Below is a small trained network, with its code and all its weights. Each question gives an input and a class and asks what happens when units are switched off, that is, made to give their printed mean instead of their output.

import numpy as np


def w(rows, s, z=0):
    codes = np.array(rows[::2]) - 128.0
    scale = np.full(codes.shape[1], s)
    scale[-1] = z or s
    return codes * scale


def f(y):
    return np.maximum(y, 0)


def log_softmax(a):
    a = a - a.max(-1, keepdims=True)
    return a - np.log(np.exp(a).sum(-1, keepdims=True))


def net(x, mask):
    res = np.array(x, float).reshape(1, 4) / 4 @ E
    y = f(res @ A[0][:, :-1].T + A[0][:, -1])
    res = res + np.where(mask, y, B[0][:, -1]) @ B[0][:, :-1]
    return log_softmax(res[-1] @ U[:, :-1].T + U[:, -1])


A, B = {}, {}
E = w([
[150,176,100,100,123,114,169,145,91,83,197,130],'x0',
[188,124,139,126,250,109,113,136,141,139,117,125],'x1',
[163,138,133,103,108,111,155,171,169,158,121,176],'x2',
[121,109,102,163,175,76,156,65,192,129,129,147],'x3',
],0.019)
A[0] = w([
[126,178,119,138,146,128,222,154,60,121,229,84,68],'N1',
[204,155,53,72,140,148,228,96,75,54,187,170,9],'N2',
[80,84,64,114,42,120,190,95,111,109,88,102,177],'N3',
[199,128,214,45,88,202,96,174,49,171,127,75,172],'N4',
[132,122,117,82,45,92,151,155,167,220,150,146,111],'N5',
[96,97,98,205,135,104,62,70,54,76,133,12,55],'N6',
[75,116,90,159,159,63,132,68,184,88,158,193,161],'N7',
[82,101,70,159,114,159,93,111,123,32,134,53,2],'N8',
[123,112,177,97,116,189,54,226,119,89,149,81,184],'N9',
[200,160,196,86,181,172,106,127,72,128,104,122,159],'N10',
[109,87,171,158,117,174,93,166,184,165,24,82,56],'N11',
[137,178,135,142,91,153,96,154,88,144,122,102,231],'N12',
[9,120,121,127,53,137,170,128,127,121,127,188,124],'N13',
[108,76,11,186,138,28,205,2,150,134,144,180,171],'N14',
[192,97,68,99,201,87,85,203,130,132,87,94,102],'N15',
[59,105,141,227,177,115,113,79,35,46,147,58,115],'N16',
[182,93,181,171,103,108,201,205,194,165,165,206,100],'N17',
[52,32,166,72,118,119,62,111,189,205,55,126,35],'N18',
[192,126,126,128,86,122,166,203,168,153,92,229,127],'N19',
[161,201,38,80,123,100,175,97,88,102,147,137,30],'N20',
[158,95,158,69,239,66,145,115,120,153,127,84,93],'N21',
],0.0076,0.00095)
B[0] = w([
[157,81,145,88,98,114,61,93,150,221,117,98,200],'N1',
[153,70,165,58,102,109,59,73,188,198,70,104,216],'N2',
[110,149,61,110,147,185,103,125,168,75,207,189,193],'N3',
[87,156,179,189,92,124,116,145,106,175,175,184,217],'N4',
[160,121,137,106,235,160,195,104,102,78,95,176,189],'N5',
[168,65,114,175,189,121,127,133,80,89,73,124,198],'N6',
[92,242,185,151,53,149,137,140,135,242,151,138,211],'N7',
[162,43,137,151,168,155,144,147,120,83,108,147,174],'N8',
[95,169,190,189,16,122,152,180,106,162,127,144,192],'N9',
[66,223,105,107,163,199,123,119,125,84,166,149,184],'N10',
[135,126,121,40,111,127,91,92,195,209,109,75,201],'N11',
[52,176,152,158,158,167,151,99,115,151,158,152,171],'N12',
[135,68,46,56,209,168,147,125,198,66,155,216,203],'N13',
[68,222,178,181,97,154,130,175,65,195,195,134,253],'N14',
[155,159,48,88,168,188,116,93,136,58,174,189,202],'N15',
[224,58,181,171,193,90,197,156,114,77,104,108,204],'N16',
[173,78,177,210,255,83,192,143,93,116,89,103,204],'N17',
[124,107,127,64,102,96,75,120,176,169,82,121,211],'N18',
[200,97,178,184,184,95,167,157,67,65,70,130,206],'N19',
[143,123,78,78,67,98,135,118,163,183,79,68,192],'N20',
[133,161,89,105,153,171,93,111,200,96,214,232,217],'N21',
],0.0075,0.016)
U = w([
[13,218,217,246,54,139,123,164,89,185,184,147,254],'0',
[86,143,7,63,141,187,105,104,156,3,199,226,107],'1',
[229,63,200,221,172,90,192,149,76,61,17,108,111],'2',
[128,83,143,2,57,85,16,82,162,215,37,43,20],'3',
],0.0075,0.00095)

Each question gives the input, the list of numbers given to net, and the class t.
The units are the neurons (one row each of A and B). Each row of codes is followed by its name. A weight is (code - 128) times the scale printed after its matrix; where a second scale follows, it is the last column's (A, B and U).
mask holds one flag per neuron, in row order. A switched-off neuron (its flag False) gives its mean, the last column of its row in B, instead of its output. The means were averaged over made-up inputs and are rounded, as every weight is.
A unit's drop is (log p(t) with every unit on - log p(t) with that unit switched off) / (log p(t) with every unit on - log p(t) with every unit switched off).
The circuit of an input: a set's keep is (log p(t) with only the set's units on - log p(t) with every unit switched off) / (log p(t) with every unit on - log p(t) with every unit switched off). Starting from the 12 units with the biggest drops (on a tie, the unit counted first), units are removed one at a time, each time the one whose removal leaves the highest keep (on an exact tie, the one counted first), for as long as the keep stays at least 0.8.
units of the circuit, in order: the units of the circuit, biggest drop first
unit that matters most: the unit with the biggest drop
k most important neurons: the k neurons with the biggest drops, biggest first
drop when u is switched off: that unit's drop, to one decimal
input [8,-4,8,0], class 2: 2 most important neurons => (N19, N17)
input [8,-5,7,1], class 3: units of the circuit, in order => (N2)
input [1,7,6,-8], class 0: 3 most important neurons => (N4, N9, N13)
input [-3,-7,-7,5], class 1: 3 most important neurons => (N3, N13, N17)
input [-2,-5,-8,-6], class 2: 4 most important neurons => (N16, N6, N8, N14)
input [-3,8,0,8], class 0: 3 most important neurons => (N14, N7, N13)
input [2,-7,8,5], class 2: 2 most important neurons => (N17, N19)
input [7,-1,-5,-3], class 3: 2 most important neurons => (N1, N2)
input [0,1,-8,-6], class 2: 3 most important neurons => (N16, N6, N14)
input [-7,-7,-3,1], class 1: 3 most important neurons => (N13, N3, N2)
input [-8,-8,-6,7], class 1: 4 most important neurons => (N13, N3, N2, N1)
input [-3,5,5,-5], class 0: 2 most important neurons => (N4, N13)
input [7,-6,2,-4], class 3: 3 most important neurons => (N2, N1, N20)
input [-5,5,3,-3], class 1: unit that matters most => N15
input [6,-5,2,0], class 3: 2 most important neurons => (N2, N1)
input [-5,-8,-5,-7], class 1: 3 most important neurons => (N13, N3, N14)
input [6,-7,3,-6], class 1: 3 most important neurons => (N13, N14, N3)
input [8,2,2,7], class 3: drop when N2 is switched off => 1.1
input [1,4,-6,7], class 0: drop when N5 is switched off => 0.0
input [0,6,-5,-4], class 1: unit that matters most => N10
input [7,-4,-8,-1], class 2: drop when N6 is switched off => 0.2
input [8,-6,3,8], class 0: drop when N14 is switched off => 3.7
